[ -6  15  -4   4  -1  12  -4  -3   0  12  13  20 -15  36   8   1  12  -1
   0  18 -19 -15  -8   2  12  27  11   1 -16  50 -15  -6  17  18  -2   9
  14 -16  23 -41  -9   5  15  13  11   6   2  -5  26   5   1  -3  -8  27
  12   3 -20   4  20  -3 -18   0  -3 -14 -36  -6   6 -11  29   3   7 -35
  48  -1  -3 -10 -28] -> Virub + (79)
[  8   2  -4   0   3   9 -10   1   8   2   9  -4   9  16  -2  -5   2 -15
   1   4 -48   0   0  -5  -1  -3   2  15  14  20   4 -24  -5  14 -25  33
 -20   8  34 -20   0  -8  -3   9  35  -7  10 -14   1 -27 -31  19 -20  14
  -6  20  -2   3  38  -7  -7  11 -20  -8 -22  -5 -14  -3 -22 -11   3  -4
  35 -10  14   3 -15] -> Virub + (74)
[ -7   1   9  -3  -8  10  -6  -7   3  13   4   9 -10  26   9   8   6 -11
   1   8 -28  -8  12  -3   6   6   9   3  -9  33  -7 -21   2  13 -10   6
   5  -8  21 -27  -2  -4   5  -4  26  -9   6 -12   8  -2  -4   5 -26  10
  -3   4  -1   0  21   1  -8   6  -4  -8  -9   5   0  -8  14  -1   2  -9
  35  -4   2  -2 -20] -> Virub + (79)
[-11  11  22 -14  -3   7 -17   5 -13  17 -12   5  -9  26   2  12   6 -17
   9  -2 -30 -20   7 -12  23  18   8 -15 -24  10  -6 -21  15   4   5  -1
  -2 -11  12 -17  -2  -5  10  -4   4 -12   4 -14   9   6  35  -6  -6  -5
  15  10   2   3   8  11   0   2  -5 -18 -17  19  -1 -16  24   1  12 -39
  32 -13  -9  -9 -35] -> sav + (75)
[ 11   4  23 -27   3   4 -18  19 -10  11  -9  13 -18  14   0  15  14 -30
   1   9 -52 -17  24 -13  29  11   8   2 -13  18  -5 -24  15   3  -5  -6
   4  15  28 -26   4  -5   7 -11  21 -10   8  -2  16  -1  21   4  -3 -11
  -1   6   5  -1   9  -3  -1   8   7  -6 -14  10  15 -11  13   0   2 -23
  47  -7   0  -2 -34] -> Virub + (75)
[-16  10  -9  -3 -18  26  -7   5   2  16  -3  18 -26  42  -3   9   4  13
  -5  18 -40 -14  -5 -10   5  21  11   7  -7  35 -14  -9  -4   4 -15  10
  18 -14  12 -35  -5  -1  10  16   8   4  -7  -5  17   2   7  10 -20   6
   2  14  -2   4  26  -7 -19   8  -8 -15 -22   4   2 -13  27   3   0 -12
  39   1 -17  -6 -27] -> sav + (74)
[-12  13   7  -2  -1   4 -12   2  -7  20   0  -4 -12  29  -5   1   1 -15
   0  10 -31 -19  16  -5  23   9   3  -5 -13  18  -4 -13  -1   3   4   4
   6  -4 -18 -26  -8   1   6   3   5  -4  -4 -18   3 -10  10  -3  -9   7
  12   1   4   2   8  12  24   7 -14 -17 -14   9  -4  -5  15  -7  10 -14
  21 -11 -11  -5 -16] -> sav + (75)
[-18  15  14 -31   0  -5 -11  -3 -10  28  -8   1   0  31   1   8  12 -13
   2  -4 -19 -20   5  -4  23  17   2 -20 -31   9 -11 -21   5  13   7   1
   8 -14   9 -15  -3   8  14   2  -5  -9   3 -11   3  -6  21  -6   3 -12
  21  -9  -2  -7   4   8  -7  -2 -13 -15 -14   9  -4 -12  14   4  14 -39
  18 -10 -10  -3 -20] -> Virub + (75)
[-13   3  -8   7   1   9   4   0   2  -1  29   8 -16  39  -8 -11  13   2
   5  16  -9  -3 -12   3  -2  25   5  -2  -4  26 -10   7  -5  11  -3  12
  -1 -27  10 -24 -11  15   9  20   1  11 -14  -7   0   5 -11 -15 -10  26
  15   2 -15 -11  15  -7   2  -2 -13 -19 -24  -8  -6 -18  22  -4  15 -23
  19  -2 -16  -7   0] -> sav + (79)
[-14  15  12 -17 -10  17 -10   3  -1  31 -11  13 -10  42  -2  13  12 -25
  13  -6 -37 -29  11 -11  35  23  10 -11 -18  41 -13 -23  14  16  16   0
  22 -13  20 -41   0   3  16  -1  15 -15   2 -24  15   2  36   5 -12   1
  30 -10 -11  -3  16  13 -15   3 -10 -19 -25  11  -5 -19  38  -6  12 -41
  47 -12  -6  -9 -49] -> Virub + (75)
[ -4   8  16  -4   9   2  -2  -1   4  12 -10   8  -9  20  -1   6   6 -11
   6   1 -33 -20  -1  -2  18  11   6  -5  -9  12  -2 -27  -2  20  -4  13
  12   4  25 -23  -3   1   8   7  24  -8   1 -16   7  -1  12   5 -11  -2
   4  10   2   7   9   2  -8   1   2 -10 -13   4   7 -13  15  -8   8 -21
  32  -3   5  -7 -30] -> Virub + (75)
[ -7   7   7  -8  -1  13 -16  10  -5  -1  -6   9 -12  19  -4  14   8  -8
 -19   8 -38  -9   4 -13  13  10  17   3  -4   8 -10 -16  -5   6 -13   0
   0   0  12 -14   0   1  19   5  14  -3  -9  -4  12  12   5   5  -8   7
   4   8  -5  -2  16  -1 -14   0  -3 -13 -14   4   6 -11  21  -5  11 -21
  29  -3 -11   0 -15] -> Virub + (74)
[  0   6  15  -7  -7  13 -15   5  -6   4  -3  10 -19  23   5   7   1 -19
   1  11 -54 -19  -3 -11  14  18  13   8  -7  26 -12 -24   1   8 -20   2
   3   4  11 -32  -2   1  15   1  24  -2  -2  -8  17   1   5   6 -13  -1
  -2  13  14  -6  18  -5 -12  -1  -3 -28 -17   9   7  -9  16  -5   2 -25
  50  -8  -8   4 -19] -> sav + (79)
[  5   6  19  -1  -1  10 -12   3  -9   9  -2  13  -7  13   0  -1   9 -19
   6  12 -37 -22   4  -4  12   7  14   0  -9  25  -7 -19  10   1  -6   1
   5   1  24 -40 -13   1   1   2  14  -5   7  -8  12   1   6   3  -4  11
   2   5   2  -5  12   2 -13   3   2  -5 -12   4   5 -16  15  -6   5 -20
  41 -11  -3  -2 -25] -> Virub + (79)
